Here is a tiny trained network, its code and every weight. The questions are about switching its units off for an input and a class, where a switched-off unit gives its printed mean instead of its output.

import numpy as np


def w(rows, s, z=0):
    codes = np.array(rows[::2]) - 128.0
    scale = np.full(codes.shape[1], s)
    scale[-1] = z or s
    return codes * scale


def norm(h):
    return h / np.sqrt((h * h).mean(-1, keepdims=True) + 1e-5)


def f(y):
    return y / 2 * (1 + np.tanh(0.7978845608 * (y + 0.044715 * y**3)))


def log_softmax(a):
    a = a - a.max(-1, keepdims=True)
    return a - np.log(np.exp(a).sum(-1, keepdims=True))


def net(x, mask):
    res = np.array(x, float).reshape(1, 7) / 4 @ E
    u = 0
    for l in range(3):
        y = f(norm(res) @ A[l][:, :-1].T + A[l][:, -1])
        res = res + np.where(mask[u : u + 11], y, B[l][:, -1]) @ B[l][:, :-1]
        u += 11
    return log_softmax(norm(res)[-1] @ U[:, :-1].T + U[:, -1])


A, B = {}, {}
E = w([
[167,186,83,152,96,160,102,130,135,156],'x0',
[130,83,104,94,155,185,150,244,60,214],'x1',
[187,198,146,61,132,100,175,98,2,104],'x2',
[217,108,134,190,220,115,44,191,97,60],'x3',
[233,93,224,85,134,148,113,98,188,207],'x4',
[114,105,46,48,232,175,112,54,140,110],'x5',
[179,92,96,205,153,122,244,101,139,137],'x6',
],0.0047)
A[0] = w([
[148,110,88,193,188,120,250,130,139,158,3],'0.n0',
[130,110,113,82,195,151,98,85,132,165,94],'0.n1',
[71,21,208,124,206,73,152,141,107,91,132],'0.n2',
[177,124,118,183,156,102,63,128,78,113,87],'0.n3',
[32,22,240,85,171,135,160,108,78,54,103],'0.n4',
[79,124,253,157,101,60,164,172,112,112,61],'0.n5',
[71,112,93,126,130,178,174,193,85,144,176],'0.n6',
[103,78,60,107,196,157,122,51,107,100,28],'0.n7',
[98,89,123,147,102,155,91,152,203,115,151],'0.n8',
[92,134,160,48,90,139,12,143,129,85,122],'0.n9',
[183,199,38,159,50,213,48,103,104,159,61],'0.n10',
],0.0059,0.0017)
B[0] = w([
[59,196,224,122,212,153,110,169,122,126,222],'0.n0',
[153,109,156,182,73,32,117,147,106,213,201],'0.n1',
[176,186,77,123,103,181,116,132,141,133,237],'0.n2',
[144,101,120,86,59,190,122,123,125,88,212],'0.n3',
[193,255,46,168,139,208,135,133,173,164,221],'0.n4',
[155,142,51,148,147,67,109,109,126,221,229],'0.n5',
[110,101,151,170,57,195,71,78,75,169,232],'0.n6',
[136,97,117,164,104,6,120,128,105,210,204],'0.n7',
[167,167,99,63,123,106,194,159,122,104,220],'0.n8',
[109,137,176,150,201,106,191,165,135,141,252],'0.n9',
[181,219,72,163,191,172,193,143,169,170,216],'0.n10',
],0.0067,0.0023)
A[1] = w([
[67,167,165,95,170,125,57,168,123,147,75],'1.n0',
[137,186,152,103,90,123,88,160,101,122,113],'1.n1',
[148,115,175,157,146,169,165,114,152,138,132],'1.n2',
[138,71,152,243,179,146,240,84,112,109,25],'1.n3',
[106,109,83,55,209,137,69,69,119,148,119],'1.n4',
[154,166,185,189,33,115,133,192,120,122,104],'1.n5',
[115,130,157,129,130,69,155,103,184,69,37],'1.n6',
[67,82,97,169,127,156,84,171,254,148,122],'1.n7',
[128,122,155,188,99,96,106,152,107,142,14],'1.n8',
[54,124,110,184,131,167,131,116,94,101,4],'1.n9',
[141,188,137,80,128,112,125,95,60,129,90],'1.n10',
],0.0075,0.0035)
B[1] = w([
[96,164,227,116,208,140,148,186,132,123,145],'1.n0',
[124,91,94,187,185,114,228,114,171,106,178],'1.n1',
[125,133,86,55,147,134,79,111,120,137,186],'1.n2',
[69,165,149,71,251,135,161,164,140,109,176],'1.n3',
[98,97,98,241,144,75,187,127,138,188,170],'1.n4',
[102,83,93,130,205,96,127,90,125,194,239],'1.n5',
[133,177,175,155,111,157,64,97,87,144,164],'1.n6',
[224,144,200,159,108,108,255,139,32,95,251],'1.n7',
[147,130,119,139,158,78,124,82,99,123,116],'1.n8',
[165,183,116,56,74,90,75,148,100,112,134],'1.n9',
[186,98,186,161,111,150,195,151,104,112,203],'1.n10',
],0.0079,0.0033)
A[2] = w([
[206,115,137,214,201,104,39,199,113,61,98],'2.n0',
[114,254,131,97,114,129,185,109,127,199,251],'2.n1',
[165,95,216,88,137,124,113,84,215,139,18],'2.n2',
[149,175,146,207,143,86,104,19,182,36,171],'2.n3',
[154,24,199,88,130,207,149,132,152,212,169],'2.n4',
[157,113,126,101,67,165,191,75,43,136,230],'2.n5',
[64,97,126,232,110,165,194,126,87,90,47],'2.n6',
[69,176,43,198,119,66,155,140,69,65,109],'2.n7',
[153,5,97,150,154,227,83,191,37,151,63],'2.n8',
[17,160,213,161,84,113,191,151,199,166,254],'2.n9',
[14,184,80,124,74,113,101,235,45,76,105],'2.n10',
],0.0057,0.002)
B[2] = w([
[42,67,52,76,112,141,151,45,170,71,197],'2.n0',
[123,97,83,173,141,157,81,136,157,74,254],'2.n1',
[171,148,107,76,132,118,118,143,102,145,144],'2.n2',
[46,173,170,129,73,175,112,254,70,216,196],'2.n3',
[139,207,132,116,112,96,73,84,114,86,198],'2.n4',
[95,87,154,119,94,110,149,179,167,75,199],'2.n5',
[164,170,153,50,139,97,134,132,159,152,153],'2.n6',
[218,107,163,101,124,128,90,89,150,158,181],'2.n7',
[57,166,171,148,62,126,127,155,140,152,181],'2.n8',
[99,66,92,96,188,136,114,109,92,95,192],'2.n9',
[191,161,165,92,164,108,91,74,167,141,153],'2.n10',
],0.0091,0.0066)
U = w([
[102,141,148,114,249,145,137,143,125,112,174],'0',
[75,170,169,137,84,150,101,171,97,171,182],'1',
[142,79,89,169,147,46,138,113,118,189,136],'2',
[190,113,167,131,116,122,208,163,118,73,120],'3',
[210,164,137,75,121,111,69,91,155,133,134],'4',
[75,69,75,93,98,151,122,99,162,71,123],'5',
[166,160,67,171,143,198,133,146,160,130,131],'6',
[146,107,140,179,138,155,88,121,141,108,1],'7',
],0.018,0.0059)

Each question gives the input, the list of numbers given to net, and the class t.
The units are the neurons (one row each of A and B). Each row of codes is followed by its name. A weight is (code - 128) times the scale printed after its matrix; where a second scale follows, it is the last column's (A, B and U).
mask holds one flag per neuron, layer by layer. A switched-off neuron (its flag False) gives its mean, the last column of its row in B, instead of its output. The means were averaged over made-up inputs and are rounded, as every weight is.
A unit's drop is (log p(t) with every unit on - log p(t) with that unit switched off) / (log p(t) with every unit on - log p(t) with every unit switched off).
The circuit of an input: a set's keep is (log p(t) with only the set's units on - log p(t) with every unit switched off) / (log p(t) with every unit on - log p(t) with every unit switched off). Starting from the 12 units with the biggest drops (on a tie, the unit counted first), units are removed one at a time, each time the one whose removal leaves the highest keep (on an exact tie, the one counted first), for as long as the keep stays at least 0.8.
circuit, biggest first: the units of the circuit, biggest drop first
unit that matters most: the unit with the biggest drop
top k neurons: the k neurons with the biggest drops, biggest first
k most important neurons of layer l: the k neurons of layer l with the biggest drops, biggest first
input [7,-2,-6,-3,-7,7,2], class 2: unit that matters most -> 0.n7
input [-4,-7,-4,7,4,8,-2], class 2: top 2 neurons -> (1.n4, 0.n7)
input [-2,-8,-4,8,7,2,-8], class 0: top 2 neurons -> (0.n9, 1.n0)
input [-6,-2,-3,6,-3,-5,1], class 5: top 3 neurons -> (2.n0, 0.n10, 1.n4)
input [3,1,4,6,-6,-3,6], class 0: top 3 neurons -> (1.n3, 0.n0, 1.n5)
input [-8,3,1,-7,8,7,-1], class 4: 2 most important neurons of layer 2 -> (2.n4, 2.n0)
input [4,6,8,4,-3,-4,-7], class 3: top 4 neurons -> (1.n10, 1.n1, 0.n0, 2.n3)
input [-4,7,-8,7,-5,0,-6], class 3: top 3 neurons -> (1.n7, 2.n3, 0.n0)
input [1,-5,3,6,2,7,-5], class 2: top 3 neurons -> (1.n4, 0.n7, 0.n0)
input [6,-8,-4,-7,-7,-3,0], class 1: 3 most important neurons of layer 2 -> (2.n3, 2.n0, 2.n4)
input [8,5,5,-6,-8,1,2], class 4: 2 most important neurons of layer 2 -> (2.n10, 2.n7)
input [4,6,8,5,-8,-6,-6], class 3: 2 most important neurons of layer 1 -> (1.n10, 1.n1)
input [7,3,8,-5,2,6,-7], class 3: circuit, biggest first -> (1.n10, 2.n5)
input [0,5,2,-3,6,-5,1], class 4: circuit, biggest first -> (2.n4, 2.n3)
input [1,5,-5,-1,-5,5,6], class 0: circuit, biggest first -> (0.n0)
input [-4,3,1,-2,-6,6,-1], class 2: top 3 neurons -> (0.n7, 1.n4, 2.n4)
input [-5,-1,-3,-6,-4,6,0], class 2: top 3 neurons -> (0.n7, 1.n4, 2.n0)
input [-7,4,1,2,-5,0,-4], class 6: top 2 neurons -> (0.n4, 0.n2)
input [3,-2,-8,-2,-3,5,8], class 0: top 2 neurons -> (1.n3, 0.n0)
input [1,1,-4,-2,-8,3,-4], class 4: unit that matters most -> 2.n10
input [-7,8,-2,8,7,8,0], class 1: circuit, biggest first -> (2.n8, 0.n1)
input [8,6,6,1,3,-2,-1], class 6: top 2 neurons -> (0.n10, 2.n3)
input [-7,3,-3,-6,-5,-6,0], class 6: circuit, biggest first -> (0.n4, 2.n1)
input [-3,-4,1,-8,8,8,0], class 2: 2 most important neurons of layer 0 -> (0.n7, 0.n3)
input [-1,-7,3,2,6,-4,6], class 1: top 3 neurons -> (2.n3, 0.n9, 0.n10)
